Here is a tiny trained network, its code and every weight. The questions are about switching its units off for an input and a class, where a switched-off unit gives its printed mean instead of its output.

import numpy as np


def w(rows, s, z=0):
    codes = np.array(rows[::2]) - 128.0
    scale = np.full(codes.shape[1], s)
    scale[-1] = z or s
    return codes * scale


def f(y):
    return y / 2 * (1 + np.tanh(0.7978845608 * (y + 0.044715 * y**3)))


def log_softmax(a):
    a = a - a.max(-1, keepdims=True)
    return a - np.log(np.exp(a).sum(-1, keepdims=True))


def net(x, mask):
    res = np.array(x, float).reshape(1, 4) / 4 @ E
    y = f(res @ A[0][:, :-1].T + A[0][:, -1])
    res = res + np.where(mask, y, B[0][:, -1]) @ B[0][:, :-1]
    return log_softmax(res[-1] @ U[:, :-1].T + U[:, -1])


A, B = {}, {}
E = w([
[93,218,3],'x0',
[67,206,113],'x1',
[213,159,93],'x2',
[110,146,204],'x3',
],0.0076)
A[0] = w([
[129,8,51,105],'N0',
[185,126,95,220],'N1',
[145,135,110,29],'N2',
[126,187,106,88],'N3',
[130,124,150,65],'N4',
[129,111,111,27],'N5',
[178,140,178,119],'N6',
[128,110,117,102],'N7',
[129,108,145,237],'N8',
[84,207,192,23],'N9',
[103,104,103,44],'N10',
[8,84,191,146],'N11',
[78,163,122,1],'N12',
[191,99,73,163],'N13',
[131,135,166,137],'N14',
[100,71,189,180],'N15',
[179,55,135,194],'N16',
[200,131,221,58],'N17',
],0.017,0.0052)
B[0] = w([
[45,240,187,209],'N0',
[109,85,217,225],'N1',
[117,180,168,121],'N2',
[65,137,95,196],'N3',
[179,146,156,125],'N4',
[127,187,162,112],'N5',
[121,94,86,185],'N6',
[121,143,137,124],'N7',
[121,60,146,194],'N8',
[59,171,44,170],'N9',
[119,170,105,120],'N10',
[17,25,57,248],'N11',
[177,186,97,155],'N12',
[86,134,255,223],'N13',
[174,98,120,154],'N14',
[71,66,194,248],'N15',
[222,95,197,255],'N16',
[234,13,87,238],'N17',
],0.022,0.0078)
U = w([
[194,125,236,16],'0',
[198,103,137,26],'1',
[89,16,193,22],'2',
[136,141,34,217],'3',
[87,107,182,154],'4',
[212,119,121,42],'5',
[139,1,200,254],'6',
],0.0098,0.0076)

Each question gives the input, the list of numbers given to net, and the class t.
The units are the neurons (one row each of A and B). Each row of codes is followed by its name. A weight is (code - 128) times the scale printed after its matrix; where a second scale follows, it is the last column's (A, B and U).
mask holds one flag per neuron, in row order. A switched-off neuron (its flag False) gives its mean, the last column of its row in B, instead of its output. The means were averaged over made-up inputs and are rounded, as every weight is.
A unit's drop is (log p(t) with every unit on - log p(t) with that unit switched off) / (log p(t) with every unit on - log p(t) with every unit switched off).
The circuit of an input: a set's keep is (log p(t) with only the set's units on - log p(t) with every unit switched off) / (log p(t) with every unit on - log p(t) with every unit switched off). Starting from the 12 units with the biggest drops (on a tie, the unit counted first), units are removed one at a time, each time the one whose removal leaves the highest keep (on an exact tie, the one counted first), for as long as the keep stays at least 0.8.
units of the circuit, in order: the units of the circuit, biggest drop first
most important unit: the unit with the biggest drop
top k neurons: the k neurons with the biggest drops, biggest first
drop when u is switched off: that unit's drop, to one decimal
input [-5,-2,5,-7], class 0: units of the circuit, in order	(N11; N0)
input [1,-1,2,-1], class 0: units of the circuit, in order	(N11; N15)
input [-3,-6,-7,-5], class 2: most important unit	N0
input [-4,6,-4,7], class 2: top 2 neurons	(N11; N9)
input [7,-5,-8,-3], class 4: units of the circuit, in order	(N0; N17)
input [-6,5,-4,-5], class 2: top 3 neurons	(N11; N17; N16)
input [1,2,0,-3], class 4: units of the circuit, in order	(N17; N16)
input [7,5,-1,-8], class 4: units of the circuit, in order	(N17; N11)
input [-1,-6,-7,-1], class 2: top 2 neurons	(N11; N0)
input [-8,5,-7,-5], class 2: top 2 neurons	(N11; N15)
input [8,6,8,-8], class 4: top 2 neurons	(N3; N17)
input [-2,-1,-1,-8], class 0: top 2 neurons	(N11; N0)
input [2,0,-6,-1], class 2: top 4 neurons	(N11; N16; N17; N9)
input [1,-6,-8,-8], class 4: units of the circuit, in order	(N0)
input [-4,3,-6,-4], class 2: top 2 neurons	(N11; N17)
input [4,4,3,-6], class 4: top 2 neurons	(N17; N16)
input [6,-7,8,-5], class 0: drop when N11 is switched off	0.1
input [-3,8,-7,-2], class 2: drop when N11 is switched off	0.5
input [-4,7,6,6], class 3: drop when N16 is switched off	0.2
input [3,-2,6,-7], class 0: drop when N11 is switched off	0.3
input [0,7,-7,1], class 3: most important unit	N9
